What can hang from each mark:
vilol: dopofa geni noduk ruki vosaf
ruki: budan fedo geni vilol
dopofa: basut budan noduk ruki vosaf
geni: budan fedo noduk vilol
fedo: voli
voli: basut noduk ruki vosaf
noduk: basut
vosaf: vilol voli

Each row was made from one small tree. The marks that hang from a mark follow it in brackets, in alphabetical order. Every link used is in the known rows. Write each row's tree.
Known rows:
geni(budan fedo(voli(ruki vosaf))): [ 0.69  1.39  1.69 -1.09 -0.60  1.70  0.71 -0.48  1.02  1.63 -0.69  0.40
  0.02 -1.97 -3.30 -1.79 -0.58  0.84 -0.21 -2.25  0.45 -1.34  0.75  1.23
  1.19 -0.38 -0.94  2.22  2.63 -0.60  0.32  0.78  0.33 -0.67 -1.30  0.27
  0.53  0.96 -0.24 -0.41  1.07  0.68 -0.13 -0.32  3.14  1.42 -0.52  0.63
  0.33]
dopofa(basut budan noduk vosaf(voli)): [ 0.33 -0.90 -1.31 -0.61  1.54  0.39 -0.13 -1.26 -1.83 -1.15  1.00  0.47
  1.06  1.57  3.61  2.73  0.47  0.18  1.66  1.40 -0.68  2.12  2.83 -1.63
 -2.64  2.84  0.89 -0.91 -4.07 -0.25  0.40 -2.63 -0.57  0.04  0.34  0.81
 -2.20 -0.23  0.29  1.57  1.11 -2.77  0.60 -3.45 -2.26  0.17  0.62 -2.15
 -0.25]
fedo(voli(noduk(basut) vosaf(vilol(dopofa)))): [ 0.48  0.28 -2.65 -2.76  1.21  1.12 -0.91  0.02 -0.66 -1.17 -0.50  0.64
 -0.30  2.92  1.67  1.61  0.54  1.41 -0.38 -0.46 -0.81 -1.38  3.78  3.27
  0.55  1.88  0.85 -0.16  4.07  0.77  0.85 -0.23 -1.08  0.32  0.00  1.15
 -1.87  0.73 -0.14  2.02 -0.48 -1.75  0.52 -0.87  2.66  1.24  1.08  0.44
  0.43]
voli(basut ruki vosaf): [ 1.92  0.70 -0.28 -1.21  0.27  0.96  0.22 -0.84  1.01 -0.10 -0.61  0.75
  0.23 -1.32 -1.96 -0.69  0.26  0.65  0.96 -1.03 -0.02  0.21  1.35  1.56
 -3.40  0.62  0.28  1.47  2.59  0.11 -0.07  0.52 -0.41 -0.33 -0.35  0.56
  1.38 -0.57 -0.20  1.24  0.28 -1.23  0.43 -0.12  3.79  0.63  0.70 -0.26
 -1.66]
voli(basut ruki(budan geni) vosaf): [-0.77  1.08  1.30 -1.68 -0.13  2.82  0.42 -1.25  0.30 -0.20 -1.48  0.72
 -0.23  0.20 -2.33 -1.35 -0.79  0.60 -1.89 -0.86  0.48 -0.10  1.37  1.80
 -1.72 -0.55 -0.22  2.51  3.42 -0.56 -0.50  0.61 -0.09  0.17 -0.66  0.53
  1.38 -0.42 -0.81  0.47  0.51 -2.41  0.01  0.28  0.86  0.97  0.31 -0.50
 -1.10]
ruki(budan fedo geni vilol(vosaf(voli(basut)))): [-4.01 -1.76  0.65 -0.79  0.03  1.39 -0.70 -3.05 -1.42 -0.83 -0.28  0.95
 -1.97  3.96 -1.36 -1.37 -1.84  1.05 -4.47 -0.45  0.34 -0.87  4.56 -0.93
  1.08 -2.43  0.45  0.69  1.61 -1.06 -0.99 -0.73 -1.06  0.69 -0.83  1.49
 -1.37  0.52 -0.74 -0.24  1.05  0.25  0.17  0.53 -3.65  1.64  1.63 -0.97
  0.18]
dopofa(budan noduk ruki): [ 0.21 -1.11  0.29 -0.92  0.37  3.15 -0.84  0.06 -0.82  0.11 -0.63 -0.78
  1.30 -3.17  0.51  0.89  0.67  0.36  1.32  0.02 -0.34  0.21 -1.42 -2.48
 -3.69  1.34 -0.08  1.56 -2.34 -0.95 -0.54 -1.38  0.28  0.17  0.64 -0.04
 -0.61  0.74  0.33 -0.85  0.46 -2.09 -0.06 -0.56 -2.42 -0.34 -1.80 -2.48
 -0.71]
vosaf(voli(noduk ruki)): [ 1.50 -0.32 -1.40 -0.91 -0.24  0.68 -0.12 -0.66  2.37 -0.49  0.34  0.55
  0.19  0.29 -0.97  0.12  0.34 -0.30  0.89  1.00 -0.20  0.66  1.51  0.07
 -2.65  0.23 -0.55  0.69  1.76 -0.62 -0.39 -0.47 -1.28 -0.01  0.47  0.43
 -0.35 -0.03 -0.24  1.14  0.64 -1.89  0.93 -0.03  2.23  1.07  0.57 -0.17
 -0.91]
fedo(voli(basut noduk ruki)): [ 2.05 -0.44 -1.76 -3.30 -0.09  1.07  0.60 -1.40  2.56 -0.68  0.26  0.26
  0.24 -2.86 -2.67 -0.86  0.12  0.35  0.09 -0.26 -0.74 -0.65  0.92  0.70
 -3.19 -0.18 -1.09  1.29  5.16 -0.56  0.14 -0.53 -0.48 -0.22  0.24 -0.03
  1.74 -0.23 -0.28  1.62 -0.14 -2.16  0.64  1.40  5.63  0.16  1.83 -0.77
  0.34]
voli(noduk(basut) vosaf(vilol)): [ 0.27  0.01 -2.00 -1.88  0.95  2.04 -0.95 -0.51 -0.86 -0.39 -0.53  1.06
 -0.30  1.49  1.11  0.77  0.67  1.15 -0.12 -0.30 -0.48 -0.29  2.97  3.15
  0.37  2.34  1.21 -0.31  4.02  0.25 -0.57  0.33 -0.66 -0.04  0.19  1.27
 -1.05  0.24  0.47  1.53  0.24 -1.16  0.46 -0.22  1.88  0.39  1.04  0.26
 -0.59]
vosaf(vilol(geni(noduk) ruki(fedo))): [-3.31 -1.48 -3.12 -1.37 -0.65  1.14 -2.29  0.75 -1.21 -0.80  0.70 -0.58
 -0.76  1.80  1.70  0.25 -1.05  0.12 -1.87  0.02 -0.08  0.31  0.22  0.60
 -0.03 -1.71  0.24 -1.37 -1.07 -1.40  0.30  0.29  0.77  1.40  0.74 -0.79
 -2.23  0.92 -0.77 -0.58  1.24 -1.66  0.29  0.33 -1.39 -0.57  0.19 -2.08
  0.00]
vosaf(vilol(geni) voli): [-2.50 -0.58 -3.28  1.01  0.10 -0.47 -1.58  1.02 -1.01 -1.24  0.17  0.50
 -0.74  5.21  1.78  1.99 -0.56 -0.29  0.57  0.80 -0.15  0.38  2.10  0.01
 -0.75  0.12  0.92 -0.72 -0.35 -0.84 -0.42  0.31 -0.36  0.72  0.35 -0.11
 -2.43  1.21  0.23  0.52  0.70 -1.79  0.89 -1.24 -0.24  1.37  0.34 -0.43
  0.14]
ruki(geni(vilol(dopofa vosaf))): [-1.41 -0.76  0.12 -1.35  0.49 -0.52 -0.60 -1.11 -1.15 -0.72 -0.03  0.47
 -1.03  3.92  1.35  0.98 -0.29  1.07 -1.76 -0.51  0.39 -0.66  1.89  0.02
  0.00 -0.91  0.47 -1.07 -3.52  0.48  0.93 -0.62 -0.18 -0.28 -1.21  0.99
 -1.72  0.50 -0.81 -0.86  0.71 -0.69 -0.66  0.80 -4.41  3.05  0.62 -1.37
 -0.53]
vilol(geni(fedo) noduk(basut) ruki vosaf): [-3.52 -0.66 -5.67 -1.18  0.71  1.52 -1.99 -2.78 -0.42 -0.13  1.26 -0.19
 -1.31 -5.46  0.84  1.15 -0.33  0.52  0.21  0.07 -0.10  0.62  1.32  1.02
 -1.71 -0.76  2.06 -1.45 -2.57 -0.95 -0.04 -0.46 -0.62  0.99  1.33 -0.32
 -1.64  0.61 -0.11  0.69  0.68  1.47  1.57 -2.46 -3.44  0.57 -0.11 -0.71
  0.31]
voli(noduk ruki(vilol)): [ 1.56 -0.67  1.51 -1.57  0.05  0.86  0.97 -1.65  1.89  0.18  0.05  0.79
  0.56 -0.80 -2.00 -0.34  0.09 -0.41 -0.39  0.24 -0.28 -0.07  1.17 -0.12
 -1.94  0.08 -1.01  0.50  1.63 -1.07 -0.01 -0.58 -0.64 -0.52 -0.01  0.40
  1.14  0.34 -0.39  0.19  1.13 -2.38  0.04  1.59  2.85  0.59 -0.47 -2.07
 -1.87]
geni(budan fedo(voli(noduk ruki)) vilol): [ 0.87  0.13  2.62 -2.87 -0.55  1.86  1.54 -1.82  1.65  1.24  0.14  0.56
 -0.01 -1.93 -3.00 -1.42 -0.38  0.21 -0.94 -1.49 -0.02 -1.50  0.12 -0.27
  1.28 -1.14 -1.92  0.45  3.24 -1.03 -0.67 -0.49  0.57 -1.00 -1.49  0.52
  1.05  1.48 -0.21 -1.07  1.36 -0.18  0.02  2.42  1.40  2.14  0.60 -1.29
  1.23]
vosaf(vilol voli(basut ruki)): [ 0.77 -0.25 -2.20 -0.77  0.20  0.07 -0.06  0.54  2.08 -1.12 -0.21  0.86
 -0.06  2.07  0.32  1.36  0.16  0.41  0.35  0.17 -0.27  0.15  2.97 -0.16
 -4.80  0.17  0.37  1.53  3.71 -0.32 -0.28 -0.03 -0.74  0.36 -0.23  0.17
 -0.37  0.27  0.40  1.49  0.55 -1.60  1.24 -0.03  2.54  1.30  1.81 -0.28
 -0.27]
fedo(voli(basut noduk vosaf)): [ 0.65 -0.29 -1.66 -2.43  0.29  1.19 -0.84 -1.69 -0.51 -0.96  0.02  0.74
 -0.21  0.20 -2.35 -1.46 -0.07  0.99  0.43 -1.01 -0.66 -0.77  2.69  2.61
  0.08  0.45 -0.23 -0.14  4.82  0.07 -0.71  0.07 -0.65 -0.15  0.23  1.15
  0.39 -0.15 -0.24  1.94 -0.40 -1.59  0.39  0.36  5.14  0.67  1.78  0.49
  0.18]
vilol(dopofa(budan noduk(basut) ruki vosaf) geni): [-1.10 -1.00 -3.09 -2.32  1.92  2.14 -1.10 -1.72 -2.10 -0.26  0.17 -1.01
  0.40 -1.93  3.13  3.42  0.62  0.31  1.39  0.87 -0.83  1.10 -0.57 -2.53
 -4.03  2.60  1.57  0.02 -5.07 -0.53  1.21 -2.22  0.05  0.41  0.48  0.22
 -1.94  0.73 -0.32  0.76 -0.14 -4.04  0.58 -3.49 -4.63 -0.45 -1.47 -4.36
 -0.11]
ruki(fedo vilol(vosaf)): [-0.85 -1.85  0.89 -0.24  0.18 -0.01 -0.57 -1.64 -1.12  0.45  0.26  0.40
 -0.93  0.88 -0.81 -0.67 -0.79  0.94 -1.99 -0.84  0.27 -0.83  2.01 -0.53
  1.18 -0.88  0.67  0.00 -1.55 -0.68  0.54 -0.45 -0.49 -0.21 -0.49  0.80
 -0.89  0.51 -0.17 -0.80  1.29  1.33 -0.62  1.18 -1.13  0.45  0.09 -1.59
 -1.35]
dopofa(budan vosaf(voli)): [-0.51 -0.21 -0.92  0.29  0.49 -0.05 -0.83 -0.18 -0.08 -0.63  0.78 -0.33
 -0.28  2.71  1.14  1.19  0.01  0.47  0.64 -0.15 -0.05  1.17  1.39 -1.33
  0.33  1.31  0.31  0.43 -3.46 -0.18  0.35 -1.05 -0.23  0.11 -0.34  0.64
 -1.73  0.51  0.14  0.99  0.47 -3.12  0.29 -1.72 -0.29  0.15 -0.94 -1.48
 -0.21]
vilol(dopofa ruki(fedo) vosaf): [-1.34 -0.67 -2.67 -1.09  0.08  0.40 -2.07 -1.10 -0.88 -0.11  0.12 -0.92
 -0.47  0.92  0.50  0.18 -0.54  1.24 -0.96  0.11  0.29  0.30  1.72  0.52
 -3.23 -1.39  1.18 -0.59 -3.12  0.09  0.53 -0.40 -0.41  1.00  0.71  0.06
 -2.18 -0.54 -1.05 -0.60  0.64 -0.04  0.14 -0.02 -3.43  1.04  0.39 -1.65
 -1.10]
geni(noduk(basut) vilol(ruki(budan) vosaf)): [-2.68 -0.58 -1.23 -0.96  0.25 -0.08  1.28 -2.02 -0.28 -0.97  1.27  0.14
 -1.02 -0.36  3.60  0.26 -0.37  1.47 -3.35 -0.45  0.44 -0.62  1.31  0.86
  4.82 -0.35 -0.47 -1.49 -1.86  0.27  0.08 -0.90 -0.20  0.57 -0.91  0.84
 -0.52  0.11 -0.71  0.94  0.76 -1.22  0.22 -0.78 -4.15  0.72 -0.31 -1.15
  0.35]
geni(budan fedo(voli) noduk): [-1.39 -0.53  0.32 -2.18 -0.78  0.43  0.40 -0.31  0.96  0.66  0.71  0.02
 -0.75 -1.95 -1.25 -1.65 -0.55  0.62 -2.40 -1.76 -0.07 -1.57  0.58 -0.62
  4.50 -1.84 -1.91  0.33  2.54 -0.38  0.93 -0.13  0.78 -0.02 -1.38  0.30
 -0.98  1.43 -0.39 -0.27  0.18  1.91 -0.16 -0.28  0.03  0.52  0.50  1.13
  3.01]
vosaf(vilol(dopofa(basut)) voli(noduk ruki)): [ 1.71 -0.56 -3.01 -2.42  1.13  0.28 -0.49  0.25  1.45 -1.71 -0.31  1.07
  0.82  3.58  2.16  3.49  0.88  0.03  0.90  1.98 -0.91  1.06  4.10  0.18
 -6.63  1.14  0.57 -0.02  1.76  0.03  0.19 -1.24 -1.54  0.61  0.46  0.60
 -2.30 -0.20 -0.19  1.75  0.75 -2.66  1.42 -0.88  0.27  2.51  2.04 -1.25
 -0.62]
vilol(dopofa(noduk) geni ruki vosaf): [-2.46 -0.91 -5.36 -0.80  0.62 -0.08 -2.05 -1.94 -2.21 -0.83  0.67 -0.38
  0.37  1.29  2.28  1.91 -0.46  0.37  1.27  1.66 -0.01  1.43  2.55  0.76
 -5.85  0.05  1.34 -2.07 -4.75 -0.52  0.78 -0.98 -0.30  0.91  1.63 -0.27
 -2.72 -0.29 -1.17  0.35  1.02 -2.71  0.47 -2.35 -4.01  1.90 -0.04 -2.64
 -1.79]
dopofa(ruki(geni(budan fedo))): [-2.63 -0.31  1.59 -1.59 -0.65  3.35 -0.79 -1.20 -0.38  1.87 -1.21 -0.27
 -0.51 -2.40 -2.85 -1.77 -0.73  0.39 -1.93 -1.12  0.39 -0.92 -1.18 -2.27
 -0.21 -1.87 -0.62  1.45  0.81 -1.20 -1.52  0.47  0.99 -0.12 -0.94  0.21
 -0.31  0.87 -0.21 -2.45  0.64  1.41 -0.12  0.54 -4.43  0.90 -0.10 -0.26
  1.89]
geni(budan fedo noduk vilol(dopofa(basut) ruki)): [-1.80  0.00  0.83 -2.78  0.49  0.17  0.78 -1.94 -0.60 -0.22  0.58  0.42
  0.13  0.43  2.03  0.61 -0.01  0.27 -1.76 -0.41 -0.40  0.24  1.84 -1.09
 -0.03 -1.75 -0.99 -3.17 -1.79  0.47 -0.62 -1.33  0.70  0.50 -1.35  0.84
 -1.66  0.38 -1.18 -1.03  0.95  0.68  0.67 -0.93 -6.12  2.54  1.21 -1.50
  2.06]
vilol(dopofa(ruki(budan) vosaf)): [-0.98 -0.43  0.45 -0.83  0.89  0.64 -0.21 -0.82 -1.35  0.27 -0.36 -0.87
  0.37  1.10  0.98  1.83 -0.41  0.32 -0.81  0.63  0.35  0.44 -0.29 -1.46
 -0.35  0.09  0.35  1.38 -2.65 -0.12  0.66 -0.69 -0.10  0.63 -0.49  0.53
 -1.05 -0.30 -0.69  0.95 -0.32 -3.49 -0.09 -1.02 -4.05  0.50 -1.56 -2.57
 -0.19]
geni(budan noduk vilol(vosaf)): [-1.46 -1.35  0.18 -1.10 -0.10 -1.15  0.65 -1.21 -0.67 -0.17  1.06  0.83
 -1.02  2.31  1.20 -0.22 -0.48  0.97 -2.40 -1.53  0.38 -0.88  1.89 -0.14
  3.65 -0.90 -0.94 -0.97 -1.99  0.23  0.59 -0.67  0.58 -0.65 -1.98  1.46
 -1.44  0.72 -0.18 -0.17  0.95 -0.27 -0.70  0.47 -3.46  2.51  0.58 -1.27
  0.33]

Which tree is each row?
[-2.61 -0.42 -3.44 -1.55  0.80  0.95 -2.02  0.00 -2.57 -1.16 -0.42 -0.41
  0.13  3.25  2.67  2.58 -0.72 -0.12 -0.35  1.37 -0.66  1.03  1.52  0.25
 -5.30 -0.67  1.78 -2.12 -2.31 -0.67 -0.40 -0.58  0.20  1.61  1.19 -0.79
 -2.44 -0.09 -0.79 -0.78  0.97 -1.57  0.99 -0.85 -3.64  0.74  1.26 -3.05
  0.06] | vosaf(vilol(dopofa(basut) geni ruki(fedo)))
[ 1.82  0.41  1.72 -0.54 -0.25  1.91 -0.39  0.10  0.13  0.90 -0.75  0.17
  0.00 -0.94 -1.80 -1.14 -0.21  0.47  0.04 -1.10  0.45 -0.12 -0.21  1.38
 -0.75  0.02  0.52  1.73  0.33 -0.48  0.57  0.54 -0.36 -0.25 -0.25  0.29
  0.37  0.01 -0.39 -0.38  1.08  0.31 -0.26  0.61  2.01 -0.11 -0.38 -0.56
 -2.14] | voli(ruki(fedo) vosaf)
[-0.55  0.00  1.77 -0.91  0.76  0.59 -0.13 -0.20  0.17 -0.70 -0.67 -0.23
  0.22  2.08  0.09  1.31  0.28  0.15 -0.63 -0.69 -0.57 -0.25  1.53 -1.72
 -1.85  0.08 -0.30  0.34 -2.31  0.03  0.43 -1.28 -0.09  0.36 -0.51  0.52
 -1.07  1.35 -0.48 -0.96  0.10 -2.28 -0.14 -0.06 -1.49  1.20 -2.02 -2.69
 -0.71] | ruki(vilol(dopofa(budan)))
[ 0.79 -1.39 -0.63 -1.41  1.31  0.41 -0.69 -1.24 -1.94  0.32  0.35 -0.42
  1.19 -0.06  2.26  2.36  0.32  0.20  1.28  1.25 -0.09  0.92  0.53 -1.66
 -3.42  1.29  0.87  0.05 -3.58 -0.13  1.41 -1.54 -0.31  0.02  0.23  0.57
 -1.71 -0.31 -0.47  1.07  0.19 -2.69 -0.11 -1.87 -3.65  0.37 -0.40 -2.58
 -0.95] | vilol(dopofa(noduk ruki vosaf))
[ 0.56 -0.56  0.33 -1.78 -0.23  2.13 -1.44 -0.75 -1.40  0.03 -0.08  0.16
 -0.42  0.60 -2.16 -1.92 -0.52  0.81 -0.50 -1.07 -0.19 -1.11  1.14  2.43
  2.72 -0.14  0.00  0.13  2.60 -0.50 -0.08  0.11 -0.60 -0.07  0.30  0.86
 -0.61  0.39 -0.42  0.30  0.38 -0.10 -0.30  1.08  3.36 -0.09  0.72  0.21
 -0.29] | ruki(fedo(voli(noduk vosaf)))
[-3.64 -1.60  1.77 -1.14  0.09  1.99 -1.05 -2.59 -1.94  0.32 -0.02  0.87
 -1.46  1.82 -1.51 -0.76 -1.99 -0.07 -4.00 -1.29  0.33 -1.22  3.37 -0.01
  0.58 -2.70  0.74  0.74 -1.63 -1.43  0.14 -1.18 -0.21 -0.02 -0.68  1.11
 -1.85  1.17 -0.18 -1.70  1.42  1.03 -0.52  0.75 -5.57  2.13  0.39 -2.08
 -0.38] | ruki(fedo geni(budan) vilol(noduk vosaf))
[-3.71 -0.24 -3.90  0.47 -0.36  0.82 -2.37  0.06 -0.52 -0.39  0.35 -0.06
 -0.63  2.28  0.84  0.95 -0.71  0.19  0.67  0.64  0.10  0.87  1.91 -0.04
 -1.72 -1.00  0.82 -1.55 -0.47 -1.40 -1.49  0.77  0.00  1.30  0.88 -0.63
 -2.53  1.29 -0.23 -0.31  1.54 -0.74  1.45 -1.24 -1.07  1.22  0.04 -0.28
  0.55] | vosaf(vilol(geni(fedo) ruki) voli)
[-0.24 -0.78  1.14 -1.13 -0.34  1.12  0.28 -1.77  1.89 -0.61  0.03  1.23
 -0.28  2.59 -1.63 -0.70 -0.49 -0.51 -1.42  0.63 -0.11 -0.17  2.67 -0.56
 -1.07 -0.71 -1.09  0.37  1.36 -1.39 -0.48 -0.65 -1.34 -0.27 -0.19  0.72
 -0.11  0.74 -0.79  0.05  1.47 -2.56  0.39  0.62  1.38  1.51  0.27 -0.89
 -1.15] | vosaf(voli(noduk ruki(geni vilol)))
[ 2.13 -0.21  0.83 -2.13 -0.22  2.97 -1.05 -0.88  0.30  0.73 -0.59  0.37
  0.09 -1.19 -2.80 -1.49  0.03  0.43  0.17 -0.60  0.10  0.22  0.52  2.01
 -1.68  0.18  0.28  1.26  2.01 -0.77 -0.06  0.28 -0.62 -0.28  0.33  0.75
  0.15 -0.16 -0.51  0.03  1.11 -0.78 -0.08  1.54  2.75  0.13  0.24 -1.06
 -2.35] | voli(noduk ruki(fedo) vosaf)
[-3.43 -0.11  0.25 -0.48  0.93  0.11 -0.39 -1.86 -1.75 -0.71  0.02  0.67
 -0.42  3.40 -0.03  2.03 -1.27 -1.81 -0.78  0.10 -0.56 -0.18  2.90 -0.40
 -2.02 -1.81  0.55 -0.90 -2.27 -0.82  0.17 -1.41 -0.25  0.58 -0.14  0.58
 -2.00  1.64 -0.55 -0.51  0.06 -1.81  0.67 -1.60 -4.80  2.99 -1.05 -2.95
  0.00] | ruki(vilol(dopofa geni(budan) noduk))
[-0.30 -0.16  0.28 -2.57  1.16  1.60  0.05 -1.20  0.99 -0.19 -0.73  0.11
  0.38 -2.36 -0.80  2.23  0.51 -0.18  0.49 -0.14 -0.93  0.84  0.58 -2.84
 -5.45  0.09  0.10  0.04 -2.96 -1.08  0.61 -1.37  0.04  0.37 -0.36 -0.29
 -0.64  1.46 -0.77 -1.24  1.33 -1.33  0.74 -0.97 -1.14  1.41 -1.46 -3.94
 -0.54] | voli(ruki(vilol(dopofa(basut budan) geni(fedo))))
[-2.21  0.91  2.33 -0.41 -0.48  1.28  0.62 -1.97 -0.69  1.27  0.06  0.05
 -0.10 -0.01 -0.84 -1.33 -0.78  0.18 -0.94 -1.13  0.43 -0.28  0.23 -0.50
  1.03 -1.69 -0.76 -1.70 -0.53 -0.53 -2.27  0.01  1.19 -0.12 -1.03  0.31
  0.18  0.80 -0.35 -2.21  1.42  0.65  0.32  0.93 -3.84  1.81 -0.06 -1.21
  1.14] | geni(budan fedo vilol(ruki))
[ 0.69 -0.78 -1.19 -1.29 -0.02  1.27 -0.70  0.39  1.40 -0.61 -0.37  0.52
 -0.50  1.74 -0.36  0.53 -0.26  0.51 -0.62 -0.14 -0.21 -0.11  2.44 -0.46
 -4.41 -0.74  0.76  1.72  4.00 -0.66 -0.30 -0.15 -0.69  0.55 -0.18  0.20
 -0.73  0.42  0.26  0.55  0.81 -0.06  1.08  0.90  1.49  0.63  2.34 -0.72
 -0.16] | vosaf(vilol voli(basut ruki(fedo)))
[-3.65 -0.85  1.70 -0.22  0.23  1.66 -0.63 -2.12 -2.46  0.19  0.15  0.56
 -0.94  1.55 -1.41  0.07 -1.95 -1.73 -1.85 -0.57 -0.29 -0.53  1.47 -0.59
  0.28 -2.43  0.70 -0.46 -1.39 -1.82 -0.58 -1.13  0.11  0.39 -0.04  0.37
 -1.23  1.75 -0.14 -1.58  0.83  0.20  0.35 -0.12 -4.27  1.27 -0.58 -3.00
  0.13] | ruki(fedo vilol(geni(budan) noduk))
[-3.49 -0.75  2.40  0.24 -0.08  1.50  0.04 -1.54 -2.38  0.21 -0.44  0.05
 -0.87  2.10 -1.11 -0.54 -1.79 -0.78 -2.72  0.04  0.15 -0.46  0.16 -0.91
  2.47 -1.78  0.09 -0.17 -0.49 -1.73 -0.66 -0.30  0.18  0.71 -0.17  0.06
 -0.24  1.22 -0.72 -1.44  0.96 -0.77 -0.17  0.70 -2.72 -0.05 -1.26 -2.78
 -0.28] | ruki(budan fedo vilol(geni))
[-0.66 -0.43  2.31 -1.63  0.65  0.82  0.23 -1.12 -2.01 -0.65 -0.17  0.66
  0.32  3.43  2.46  1.23 -0.08 -0.24 -0.92  0.59 -0.04 -0.22  1.44 -0.43
 -1.33 -0.38  0.07 -1.77 -2.07  0.09  0.55 -1.53  0.01 -0.21 -0.59  0.72
 -1.34  0.80 -0.89 -1.20  0.74 -0.96 -0.45  0.15 -5.31  2.28  0.82 -1.55
 -0.23] | ruki(geni(vilol(dopofa(noduk))))
[-3.90  0.74  1.03 -1.03 -0.87  3.13 -0.62 -1.38 -0.28  0.73 -0.70 -0.61
 -0.34 -1.44 -1.35 -1.70 -1.18  0.42 -2.76 -0.02  0.74  0.18 -0.12  0.13
  0.65 -2.26 -0.62  0.15  0.70 -1.22 -1.48  0.55  0.70  1.08  0.20 -0.54
 -0.09  0.23 -1.06 -1.64  1.08 -0.18  0.16  0.44 -3.73  0.18 -0.69 -0.07
  0.96] | vilol(ruki(budan geni(fedo)))
[-2.26 -1.32 -2.31 -0.32  0.87 -1.55 -1.05 -1.73 -1.39 -0.74  0.29  0.42
 -0.89  3.31  0.44  1.71 -0.59  0.32 -0.45  0.19 -0.13 -0.04  2.84 -0.44
 -1.54 -0.49  0.92 -1.25 -3.83 -0.36  1.21 -0.52 -0.60  0.22 -0.16  0.54
 -2.04  0.78 -0.85  0.08  0.65 -1.63 -0.05 -0.93 -2.00  2.35 -0.75 -2.56
 -1.46] | ruki(vilol(dopofa geni vosaf))
[-2.62  0.89 -0.67 -0.45  0.47  1.41 -0.69 -0.69 -0.55 -1.19 -0.07 -0.65
  0.52  0.62  1.50  1.83 -0.77 -0.83 -0.86  1.02  0.07  0.68  1.64  1.18
 -2.69 -1.77  0.49  0.04 -1.73 -0.18 -0.25 -1.15 -0.64  1.86  1.14 -0.21
 -1.53  0.04 -0.88  0.50 -0.29 -2.49  0.98 -1.39 -5.04  1.57 -1.48 -1.55
 -0.34] | vilol(dopofa noduk ruki(budan))
[ 1.35 -0.27  1.23 -1.27  0.10 -0.52  2.04 -1.30  2.15 -0.54  0.20  0.65
  0.13 -1.31 -1.93 -0.60 -0.47  0.16 -0.89 -1.02 -0.48 -1.57  1.40 -0.58
 -1.02 -0.58 -1.20  1.35  3.16 -0.67  0.64 -0.60 -0.50 -0.42 -0.81 -0.11
  2.34  0.56 -0.29  0.87  0.39 -1.45  0.26  0.76  5.22  0.24  0.52 -1.20
 -0.03] | fedo(voli(basut ruki(vilol)))
[ 0.65  0.34 -1.31 -1.65  0.78  1.80 -0.38 -1.76 -0.61 -0.08 -0.18  0.81
 -0.38 -0.81 -0.06 -0.46  0.68  0.76  0.26 -0.24 -0.46 -0.08  1.83  2.54
  1.16  1.92  0.75 -0.68  2.83  0.45 -0.70  0.01 -0.93 -0.26  0.27  1.36
 -0.08 -0.27 -0.02  1.44 -0.24 -0.30  0.52 -0.93  1.53 -0.04  0.75  0.70
 -0.40] | voli(noduk(basut) vosaf)
[ 1.02  0.19  2.39 -2.35  0.22  1.44  0.62 -0.04  2.83  0.25 -0.55 -0.47
  0.29 -2.45 -2.05  0.53  0.33  0.71 -0.68 -1.71 -0.42 -1.31  0.52 -2.16
 -1.66 -0.62 -1.29  2.10 -0.38 -0.73  1.62 -1.06 -0.10  0.09 -1.05 -0.25
 -0.06  2.25 -0.69 -1.12  0.85 -1.01 -0.01  0.51  2.21  1.12 -2.28 -2.14
  0.01] | geni(fedo(voli(ruki(vilol(dopofa(budan))))))
[-4.51 -0.02 -2.45 -0.33 -0.88  1.32 -1.72 -2.34 -0.20  0.64  0.13  0.15
 -1.27  1.70 -1.22 -1.66 -1.36  1.22 -1.99 -0.46  0.79  0.13  3.35 -0.20
 -0.68 -2.12  0.00 -0.40 -1.09 -0.91 -1.52  0.31  0.03  0.48 -0.28  0.52
 -2.39  0.29 -0.70 -1.28  1.71  0.72  0.59 -1.24 -4.58  2.59  0.94  0.63
  1.03] | vilol(ruki(geni(budan fedo)) vosaf(voli))
[ 1.07  1.20 -0.06 -3.17  0.03  3.02  0.91 -2.22  1.59  1.47 -0.48  0.70
 -0.37 -4.02 -2.98 -1.79  0.10  1.08 -0.64 -1.71 -0.25 -1.40  1.52  1.96
  1.30  0.77 -0.65  1.50  5.56 -0.41 -0.19  0.14 -0.31 -0.74 -0.86  0.93
  0.76  0.74 -0.15  0.63  0.58  0.74  0.60 -0.55  3.38  0.80  0.69  0.79
  1.11] | geni(budan fedo(voli(noduk(basut) ruki vosaf)))
[-1.77  0.82 -0.40 -1.76 -0.10  3.59 -0.29 -2.15 -1.50 -0.14 -0.26 -0.39
 -0.47 -0.75 -0.52 -1.98 -1.04  1.07 -2.30 -0.46 -0.08 -1.13  1.27  3.25
  3.74 -0.04  0.08  0.00  3.53 -0.58 -1.34 -0.22 -0.74  0.96  0.77  0.57
  0.16 -0.11 -0.86  0.73  0.27 -1.25  0.57 -0.37  0.84 -0.93  0.09 -0.11
  0.54] | vilol(ruki(budan fedo(voli(noduk(basut) vosaf))))
